(in the rows, 128 means zero)
Rows lie near named flat spaces through zero. A row that begins with a name and a colon came from that space; any other row is followed by the name of its block's space that it lies nearest.
ddbh: [125 135 107 169 111  91 128 104  94 114 144  95 155 126 126 128 122 118
  83 134 111  96 117  87 187 148 102 145 138 142]
nsnm: [141 148 133 126 140 144 133 105 106 140 120 121 116 144 136 127 126 110
 134  86 110 107 143 126 114 115 124 117 149 116]
dsmd: [136 160 124 111 108 134 112 129 136 118 121 116 126 139 156 139 101 125
 127 118 166 152 105 129 153 119 117 146 112 133]
dzbq: [173 156 149 161 119 139 190  88 193 173 105 130 178 111 151  89 160  77
 126 145 147 141 205  97 197 108 117  63  61  81]
dzbq: [136 159 109  92 165 132 144 114 143 153 144 153 128 102 120 120 141  92
 127 142 125 143 144 125 104 157 130 139 146 113]
dzbq: [125  99 138 147 138 160 141 124 140 119 128 138 123 135  94 124 119 132
 150 123  94  95 116 140  97 112 132 102 113 132]
nsnm: [111 109 134 149 127 111 122 152 117 125 139 128 130 120 107 134 139 156
  95 162 130 122 123 127 161 147 128 145 124 135]
ddbh: [160  99 156 109 133 153 129 142 138 137 101 109 132 151 127  97 121 172
 156 126 160 143 162 180 147 120 108 123 101 104]
dsmd: [133  92 123 137 108 121 128 128  91 105 170 110 135 100 160 129 153 119
 142 117 113  98  95 121  86 100 167  98 162 156]
dsmd: [ 98 129 116 113 124  95 116 143 153 146 105 167 113 133 126 149 149 134
 118 159 144 175 153 125 123 147 142 149 134 124]
dzbq: [119 133 131 135 146 118 120 127 103 119 116 109 125 141 110 118 104 138
 134  89  89 109 136 121 109 141 103 138 147 124]
dsmd: [133 110 129 144  85 145 131 110 163 142  96 154 117 166 144 155 145 127
 126 155 169 143 137 141 169  89 147 108  92 127]
nsnm: [ 90 137 196 130 195 147 114 206  99 151 113 146  80 131  66 128 128 196
 106 106  95 120 158 157 105 154 124 149 139  99]
ddbh: [133 129  86 142  80 109 127  82 127 121 138 130 139 137 163 156 140  88
 110 148 148 124 103 101 160 111 142 126 136 152]
ddbh: [ 97  94 160 166 105 113 123 154 112 130 112 142 106 134 143 149 165 148
 132 107 105 119 145 118  95  87 174  85 142 134]
ddbh: [131  96 130 144 100  74 102 137  79 118 105  75 146 154 150 114 129 179
 111 118 143 134 160 130 182 141 100 152 148 127]
nsnm: [151 159 106  72 115 103 118 115 139 130 117 114 140 119 193 114 125 100
 165 100 163 186 147 125  98 126 128 133 148 120]
gjff: [148 144 118 117 131 104 124 128  93 104 160  74 162  96 155  98 110 121
 129 105 125 122 110 110 132 147 105 141 148 137]
dzbq: [ 91 116 146 136 125 120 109 164 129 133 107 156  96 144 113 156 137 161
 117 134 128 143 133 137 118 124 147 137 130 130]
dsmd: [167  87  39 174  70  98 151  23 108  76 182  71 204 116 148 112 114  60
 127 152 101  58  66  76 167 126 104 113 137 181]
gjff: [113 108  93 108 128 126 126 115 142 125 145 166 114 120 121 150 144 106
 141 156 120 133 103 132  76 131 159 131 151 148]
gjff: [129 140 131 142 119 140 127 105 104 177 109 160  91 172 133 172 172 125
  71 148 160 118 160 137 195 115 147 139 146 111]
gjff: [125 107 189 148 125 167 106 166  93 125  95 109  90 177 121 137 112 194
 134  80 130 104 132 169 137  87 127 117 118 119]
dzbq: [114 169 125 142 138 146 138 106 141 129 124 147 114 131 116 144 110  87
 131  96  91 109 113  98 100 116 130 113 126 129]
ddbh: [ 94  39 119 174 162 116 116 127  50 120 140 127 105 163  36 137 142 187
  97 144  46  37 128 151 114 164 119 155 188 145]
ddbh: [110  95 118 108 139 103 107 144  98 127 125 133 110 136 120 133 142 156
 137 126 114 134 140 147  86 146 138 149 175 133]
dzbq: [149 125 135 160 101 136 148 105 145 125 122 110 154 130 145 116 128 111
 132 125 134 115 134 112 164 100 122  92  93 125]
dsmd: [124 122  65 114  65  62 111 101 118  92 163 112 157  93 209 146 146  79
 139 136 148 157  84  82  98 116 164 126 169 175]
ddbh: [130 173 109  89 196 192 145 116 166 132 157 167 112 112  54 127  83  96
 132 149 106 111  82 146  95 169 103 162 110 125]
gjff: [157 118 100 120 176 134 165  83 130 144 150 125 159 107  87  85 134  96
 139 143  85  94 156 127 112 169 100 125 144 111]
dsmd: [128 134 127 110 140 145 130 119 162 149  92 156 112 158 109 131 120 131
 142 133 137 150 156 149 127 132 116 136 111 108]
dsmd: [146 144 108  90  97 109 131 104 143 122 127 124 139 104 216 122 145  71
 191  80 138 169 134 106  47  85 167  82 156 134]
nsnm: [ 88 106 136 128 158 154 131 171 163 109 157 173 109  93  70 140 121 139
 142 161  93 120  78 139  59 138 156 124 110 149]
ddbh: [119 197 135 139 147 146 156 127 162 130 158 148 137  76 126 130 120  67
 117 121 105 124 102  79 111 127 138 105 103 128]
ddbh: [162  87 114 113 146 112 140 113 100 135 146  98 159 115 126  86 149 141
 136 145 127 115 161 149 135 156 111 133 155 117]
dzbq: [114 168 115 144  93 164 149 102 191 138 142 195 108 115 150 185 149  54
 115 160 151 138  81  96 126  78 186  89  90 147]
gjff: [145 134 172 135 125 119 116 172 106  95 124  54 159 114 149  81  84 173
 147  77 131 132 127 129 144 125  89 124 103 122]
dzbq: [ 74  63 100 149 167 108 141 119 140 141 126 195 107 128  43 142 164 128
 135 167  41  96 150 126  45 162 153 122 166 135]
nsnm: [132 190 154 128 136 148 127 142 129 111 132 103 130 112 145 119  85 111
 138  71 118 127 103 105 117 113 112 119 109 125]
gjff: [135 126 139 161 170 152 168  84 116 189 112 164 111 152  82 128 177 104
  99 131  82  77 201 126 144 132 131 101 148  88]
gjff: [170 116 123 115 164 113 128 108   4 134 183  61 139 109 150  95 157 131
 109  83  98  61 143 135 121 150 119 141 228 124]
dsmd: [115  98  58  89 157 107 123  86 147 128 120 161 126 146  76 127 115 114
 153 161  96 134 134 144  75 183 106 172 164 135]
dzbq: [ 86 125 152 118  96 162  88 187 139 112 129 175  64 145 138 200 127 163
 117 147 177 154  56 159 112  84 186 141 112 161]
gjff: [137 102 118 113 143 112 151 121 164 166 116 159 143 118 113 109 172 128
 126 186 146 159 190 143 143 156 131 127 121 101]
nsnm: [156  77 118 174  80 142 147  71 149 145  91 131 142 186 128 135 149 129
 119 163 154 105 160 142 210  93 122  99  90 121]
nsnm: [126 119 138  99 122 108 115 159 153 140 100 135 128 131 145 120 137 159
 141 145 169 186 163 151 134 137 128 141 116 113]
dsmd: [149 117 102 116 137 168 137  78 163 137  95 145 122 181  87 125  96 122
 150 140 129 118 136 161 141 133  93 140 102 117]
nsnm: [115 130 161 134 124 142 128 153 145 148 104 156 102 139 133 145 149 142
 127 126 142 146 150 138 126 103 154 109 113 114]
gjff: [126 146 115 134 127 144 124 108 112 117 140 127 117 138 124 146 111 108
 120 110 113 101  94 118 123 120 127 133 139 142]
nsnm: [137 106 134 137  97 116 127 126 146 143  96 129 135 153 146 130 146 148
 121 154 170 155 163 141 182 117 127 124 103 116]
[102 141 150 176 109 145 137 124 155 129 100 152 111 149 118 154 123 114
 125 107 102 113 126 101 127  89 142  90  95 129] => dzbq
[125 155  99 125 113 106 131 107 138 139 138 144 135 117 147 146 144  93
 100 156 149 146 125 101 157 139 136 141 134 133] => gjff
[133 194 126  94 157 163 135 131 173 129 136 145 125 109 114 125  88  98
 135 127 141 152 101 126 120 145 109 146  95 120] => ddbh
[130 100 128  54 181 123 129 160 127 147 143 155 113  89 130 101 166 137
 183 126 116 163 164 169  11 151 162 125 184 112] => ddbh
[149 151 121 134 138  74 151 106  87 179 145 117 155  97 165 111 200  99
  71 147 140 133 205  92 189 160 132 130 175  97] => gjff
[138  76 121 139 147 178 151  80 138 155 104 169 100 178  79 136 148 122
 155 132  91  80 156 167  93 106 140  97 136 115] => nsnm
[137 116 129 137 148 176 151  87 196 174  55 178 111 203  56 129 114 138
 133 162 133 130 189 168 177 136  88 131  69  86] => dsmd
[144 135 151 135 126 139 118 135  93 129 121  95 124 149 137 123 117 155
 112 104 144 113 133 141 171 120 109 138 128 119] => gjff
[ 75 148 164 117 128  67  91 203 105 123 102 127 103 109 163 138 138 163
 136  76 115 183 156 105  66 130 153 133 165 124] => ddbh
[101 103 171 147 150 144 125 177 138 142 109 154 102 140  78 135 137 183
 111 151 123 127 147 156 140 134 132 131 104 114] => nsnm
[120 145 147 146 169 134 125 137  69 132 143 107 114 130  92 123 118 144
  96  95  82  77 129 122 133 151 106 147 161 120] => nsnm
[152  81 158 159 120 155 169 119 139 146 138 136 141 110 141 110 183 116
 150 134 115  98 158 135 110  80 171  49 114 116] => ddbh
[109 129 117 135 122  79 113 148  83 127 161 119 133  99 143 142 158 135
  78 153 135 129 119 104 154 156 142 157 168 143] => nsnm
[ 99 184 114 117 130 117 103 138 135 114 122 135 112 134 120 154  85 120
 107 117 130 149  93 105 135 150 108 173 125 140] => ddbh
[138 121 114 177 106 100 146  82 120 117 117  93 167 136 133 107 121 103
 128 105  89  94 148  85 154 122 101 101 123 128] => dzbq
[178 139 138  49 174 191 138 149 142 140 168 131 125  95 129  99 124 134
 155 152 181 149 109 194 108 141 130 144 119 113] => dzbq
[124 173 152 119 145 132 130 155 146 128 124 122 132 107 131 115 107 126
 130 108 131 152 132 116 126 136 114 130 105 114] => ddbh
[201  81 116  79 131 180 162  89 166 153 135 134 150 127 149  90 158 114
 183 164 179 139 156 192 121 106 139  93 109 107] => ddbh
[119  82 130 169 147 151 142 103  95 151 130 153 102 161  73 147 161 139
  99 146  85  59 143 143 137 125 140 118 153 125] => nsnm
[124 102 147 185 114 130 140 122 110 125 127 116 134 139 113 130 139 140
 107 127 103  83 133 115 162 109 129 101 116 131] => ddbh
[123 103 172 107 148 139 117 177 129 137  99 131 106 138 122 112 132 181
 161 106 132 152 164 170  88 120 135 119 126 107] => ddbh
[126 128 179 166 106 127 135 156 134 130 105 111 134 128 152 120 137 147
 129 101 132 132 154 115 151  90 137  85  94 115] => ddbh
[136 124 149 132 110 142 134 112 133 170  84 155  99 169 157 149 170 125
 131 114 151 141 184 143 139  85 157  96 132 102] => nsnm
[104 126 103 137 121 112 103 118  89  94 138 113 115 142 120 148  98 127
 129  96  89  98  82 111  93 131 123 149 166 159] => dzbq
[101 154 150 132 144 130 124 154 101 141 145 152  94 109 135 155 155 119
 106 108 110 119 121 112  94 117 168 119 161 130] => nsnm

Each name stands for a flat space through zero: a line, a plane or more. A row that begins with a name and a colon came from that space; any other row is followed by the name of the space it lies nearest, among the names in its block.
szmp: [120 121 107 117 142 124 135 137 124 112 119 113 129 154 138 169 134 124
 122 102 126 121  94 148 162 129  93 107 125 125]
tlrd: [141 137 143 142 102 130 156 137 163 126 130 127 114 122 135 159 126 133
 135 167 144 109 142 104 109 122 138 144 129 153]
hhsd: [117 158 148 101 229 117 123 133 102 123 109 108  72 156  43 144 134 102
  95 102  73 119 113 162 172 123  55  66 179 156]
tlrd: [145 127 115 163  73 110 122 142 158 150 118  74 149 153  79 105 108 163
 139  63 128  82 136 120 130 135 119 135  78 106]
szmp: [106 157 155 108 160 126 132 115 126 103 116 151  95 115 114 100 120 106
 131 167 101 139 130 121 146 118 129 142 168 147]
hhsd: [167  63  50 109 156 159 213  98 146 117  91 156  76 123 114 121  18 152
 141 144 176 152  94 130 165 138 131 131 178  92]
tlrd: [110 130 135 111 142 148 130 150 141 104 155 143 136 104 124 105 141 118
 117 151 140 121  84 130 119 142 136 162 143 115]
pnhq: [131 114 116 123  59 127 193 166 166 134 163  95  96 126 144 136 110 128
 172 151 138 109 132  93  88 143 147 198  92 149]
tlrd: [127 110 111 108 144 137 126 111 106 126 126 143 146 143 168 152 140 118
 119 121 120 143 122 141 130 140 129 117 126 132]
pnhq: [138 143 162 139 174 132 106 131 113 126 118 143 117 112  99 150 135 113
 103 155 112 126 156 136 129 120 132  86 163 156]
zsnr: [126 144 146 113 144 135 125 142 138 165 182 113 127 135 102 111 185 134
 103 111 138 120 106 129  69 138  94 141 118 125]
zsnr: [144 109 104 117 148 122 138 111  94 188 152 122  88 129 115  96 126 142
 136 101 150 182 141 138  96 114  99 105 130 102]
tlrd: [120 140 129 100 147 145 132 107 150 142 152 138 139 139 105  69 151 143
 106 109 136 122  86 125  98 146 106 165 131 103]
hhsd: [152  97  95 120 155 132 144 132 111 150 126 104 121 163 117 180 126 132
 111  85 125 123 121 153 132 143  95  84 120 133]
szmp: [115 131 118 126 130 124 105 140 124 143 157 116 145 128 121 102 161 143
 119  88 157 137  85 145 121 121  94 125 113  83]
zsnr: [167  89 104 135  97 162 180 140 179 118 125 126 144 130 119 151  82 143
 123 145 143  77 123 107 105 173 171 168 118 140]
pnhq: [131 135 143 140  92 126 137 149 152 126 137 109 134 128 122 135 129 127
 137 137 116  96 144 109 109 140 147 156 106 150]
zsnr: [156 154 149 134 131 142 130  75 184 139  98 137 172 182 118 160 157 157
  81 115 119  69 133 110 108 146 111 123 122 156]
tlrd: [118 138 143 117 154 165  93 104 149 114 147 181 187  98 121  53 155 144
  85 140 159 125  76 129 104 146 148 164 151  80]
tlrd: [131 119 116 118  96  96 187 160 113 151 139  71  49 154 136 183 109 105
 181 128  94 136 175 115 121 121 110 129 101 184]
zsnr: [165  74 112 158 141 148 114 170  93 141 136 125 126  73  73 105  67 123
 127 130 133 134 164 144 116 151 188 104 139 112]
tlrd: [102 147 126  53 219 149 163  72 126 102 116 176  90 152 130 106 134 108
 102 152 104 154  74 137 150 136  85 142 194 137]
hhsd: [132 111 102 113 146 127 146 144 117 145 145 103 109 149 120 155 137 129
 123  96 136 133 102 147 128 132  87 108 121 121]
pnhq: [146 104 114 126 146 138 129 107 106 130 105 144 128 125 122 119  90 124
 126 128 111 140 155 133 136 141 156 113 142 132]
tlrd: [114 127 123 109 121 118 146 138 115 134 141 109  93 126 108  85 108 115
 155 120 100 140 137 122 123 135 131 158 122 131]
zsnr: [ 97 154 131 146  63  90 107 120 129 119 112 111 136 132 157  91 127 137
 173 110 123 140 141 113 157  96 129 152  92 108]
zsnr: [120 133 130  91 162 135 171 125 128 132 152 142  75 128 142 144 142 113
 130 166 137 154 110 124 110 121 101 139 159 148]
zsnr: [ 73 153 137 141 131  92  55 160  82  80 108 112 154 117 137 121 147 103
 141  93 102 141 104 164 211  98 111  94 119 100]
hhsd: [126 118 116 143  96 126 119 132 132 127 132 132 145 110 144 105 119 142
 143 125 157 138 120 124 129 120 144 142 114  96]
tlrd: [144 129 142 147 104 151 111 106 158 131 132 163 180 109 150 110 141 150
 109 153 161 116 132 109  92 136 168 152 124 115]
pnhq: [149 148 140 142 128 112 133  87 134 175 114 128  92 135  92  88 114 154
 135 122 134 147 172 110 109 100 111 113 138 126]
pnhq: [119 158 132 120 166 101 139 133 125 157 132  91  56 141  40  80 119 139
 134  89 121 139 114 137 144 100  54 107 149 111]
szmp: [120 129 113 112 139 115 138 105 106 142 127 135 104 143 169 149 143 127
 140 126 141 171 125 135 136 102  96 106 133 125]
zsnr: [180  64  67 113 134 165 193  87 144 136 101 153 131 155 162 178  73 147
 119 134 154 128 127 125 121 161 148 124 136 133]
hhsd: [140 147 152 131 122 127 148  99 143 142 131 159 114 133 200 204 171 129
 124 191 160 149 155 107  95  96 121 111 141 169]
hhsd: [120 116 120 109 143 134 151 163 126 104 134 108 110 133 108 148 113 104
 130 127 100 106 110 137 143 153 126 139 132 148]
szmp: [139  94 100 145  85 113 149 157 109 132 125 101 108 122 153 164  91 120
 169 127 128 140 162 126 137 125 152 122 101 139]
szmp: [102 168 151  98 189 133 126 101 144  90 102 152 118 144 102 115 140 116
 100 140 103 115  86 135 169 124  91 127 176 136]
hhsd: [139 133 127 158  71 125  99  80 144 168 135 156 171 109 163  57 139 176
 139 123 188 160 144 103  87 102 152 152 102  72]
hhsd: [ 88 163 140 126 148 102  92 144 110 130 147 115 107 111  94  67 154 131
 135 101 142 157  89 146 152  90  77 119 138  81]
szmp: [118 115 122 131 106 124 163 170 131  88 126 124  94 103 157 175  97 103
 162 179 132 130 128 121 154 120 151 142 137 152]
pnhq: [154 116 132 120 121 143 136 101 131 151 121 127 148 152 114 113 115 128
 117 116  84 103 174 112  89 170 164 147 110 160]
zsnr: [125 157 140 149 131  97  87 104 111 157 107 110 125 144  92  92 136 146
 129  81 117 140 152 135 145  97  95  90 120 109]
tlrd: [117 101 108 139 137 115  62 166  56 154 160 100 163 118 132 125 162 119
 122  59 128 159 123 175 130 128 117  78  92  88]
zsnr: [122 137 151 172 113 108  66 146  96 115 102 124 148  91 100  94 103 120
 141 122 105 131 175 135 160 112 169 101 124 117]
pnhq: [111 119 131 106 166 129 128 159  90 104 133 124 102 116 116 140 117  87
 131 140  85 137 130 147 149 142 137 118 148 152]
pnhq: [137 132 132 157 129 135  88 122 144 110 100 136 185 130 115 136 132 147
  98 107 141  96 112 139 154 130 132 103 126 106]
szmp: [150  80 105 145 122 162 115 152 134  76  95 134 203 126 131 173  88 118
 103 120 106  69 121 143 160 185 193 125 117 136]
pnhq: [101 113 107 117 109 126 107 139 107  93 119 123 166 133 159 118 121 112
 141 101 102 125 108 142 164 147 149 147 103 113]
szmp: [137 110  80 144 110 105 110  99 109 155  98 104 145 163 129 114 109 163
 139  46 146 147 120 148 166 110  91  88  98  75]
hhsd: [130 161 171 143 128 116 115 141 135 143 146 121 130 141 159 213 201 119
 109 153 134 117 148 124  99 105 100  93 121 175]
pnhq: [130 109 103 111 129 138 132  95 114 136 128 154 144 135 177 125 132 134
 128 125 145 159 119 132 121 130 133 131 126 111]
hhsd: [132  90 103 146  52 139 144 178 148 111 155 111 165 108 176 155 118 130
 154 138 158 105 116 116 109 151 178 174  80 119]
szmp: [138 124  99 152  95 111 134 111 146 138 104 116 129 142 135 128 108 165
 144  98 170 134 116 126 155  99 102 113 113  89]
szmp: [122 133 159  99 172 133 102 130  80 149 149 122 124 133  88  91 145  90
 110 114  45 128 174 137  91 167 150 130 129 170]
[158 114 113 119 100 140 132  64 136 198 145 138 162 161 151  84 149 165
 118  91 140 141 157 108  52 149 136 153  89 114] => hhsd
[156 130 145 119  94 134 172  69 140 171 133 163 105 134 193 140 132 132
 148 192 130 159 206  79  54 124 169 160 124 181] => tlrd
[113 165 137 108 142 111 168 150 165 144 163  90  80 169 124 190 193 135
 118 119 156 112  72 129 116 101  26 120 127 143] => szmp
[131 108  94 133 121 127 121 120 122 140 126 125 133 119 106  69  97 153
 137  89 156 147 104 138 142 124 122 132 123  69] => hhsd
[108 131 111  76 157 122 190 154 128 153 186  99  44 142 113 124 151 118
 144 125 142 156  78 132 101 121  56 152 139 128] => pnhq
[132  79  75  80 123 158 183 106 125 140 164 158 131 139 219 152 139 130
 135 144 171 169  87 127  89 150 131 165 120 114] => pnhq
[134 122 140 129 125 133  88 118 108 127 108 115 180 149  93  91 115 115
 113  83  48  89 172 131 124 179 174 137  99 149] => hhsd
[104 150 116 104 157  99 108  92  91 171 140 120 101 155 129  84 166 141
 133  73 137 186 107 149 134  90  53  99 127  88] => szmp
[155 126 105 131 112 125 161  79 166 128  72 117 139 194 136 178 105 154
 121  98 116  90 136 117 155 135 105 114 114 149] => tlrd
[112 154 160 109 180 118  99 142  99 123 123 100 124 159  76 141 156  93
 101  95  44  98 143 150 142 150 103  99 132 174] => hhsd
[121 132 139 124 103 132 161 145 150 106 136 135 102 105 141 127 109 115
 153 181 129 123 135 103 119 129 158 172 136 150] => zsnr
[167 137 152 134 102 142 155  50 157 166 116 183 133 135 195 150 141 148
 124 196 150 148 198  80  59 118 167 142 135 171] => tlrd
[106 191 163 113 166 111 162 109 176  79  77 127  75 164  96 170 126 117
 120 161  97  90 105 116 192 100  68 119 177 176] => zsnr
[106 123 117  72 148 131 135  89  87 151 155 148 123 153 188 111 167 107
 132 120 101 178 129 133  95 141 119 148 119 138] => pnhq
[120 166 184 137 192 111  52 125  66 178 156 137 113  99  80  83 185 114
  99 120 109 174 172 150  95  97 107  66 154 128] => zsnr
[128 104 108 123 137 140 158 178 139  95 133 110 108 113  97 145  91 116
 133 136 131 104  92 138 153 147 131 139 141 126] => zsnr
[127 116 113 119 107 134 153 101 140  88  80 144 132 136 143 114  65 120
 151 146  92 114 146 110 165 149 175 164 132 144] => tlrd
[110 164 159 131 162 123 124 166 150 105 134 110  96 111  46 101 127 121
 116 135 118  97  96 132 149 120  98 131 160 127] => hhsd
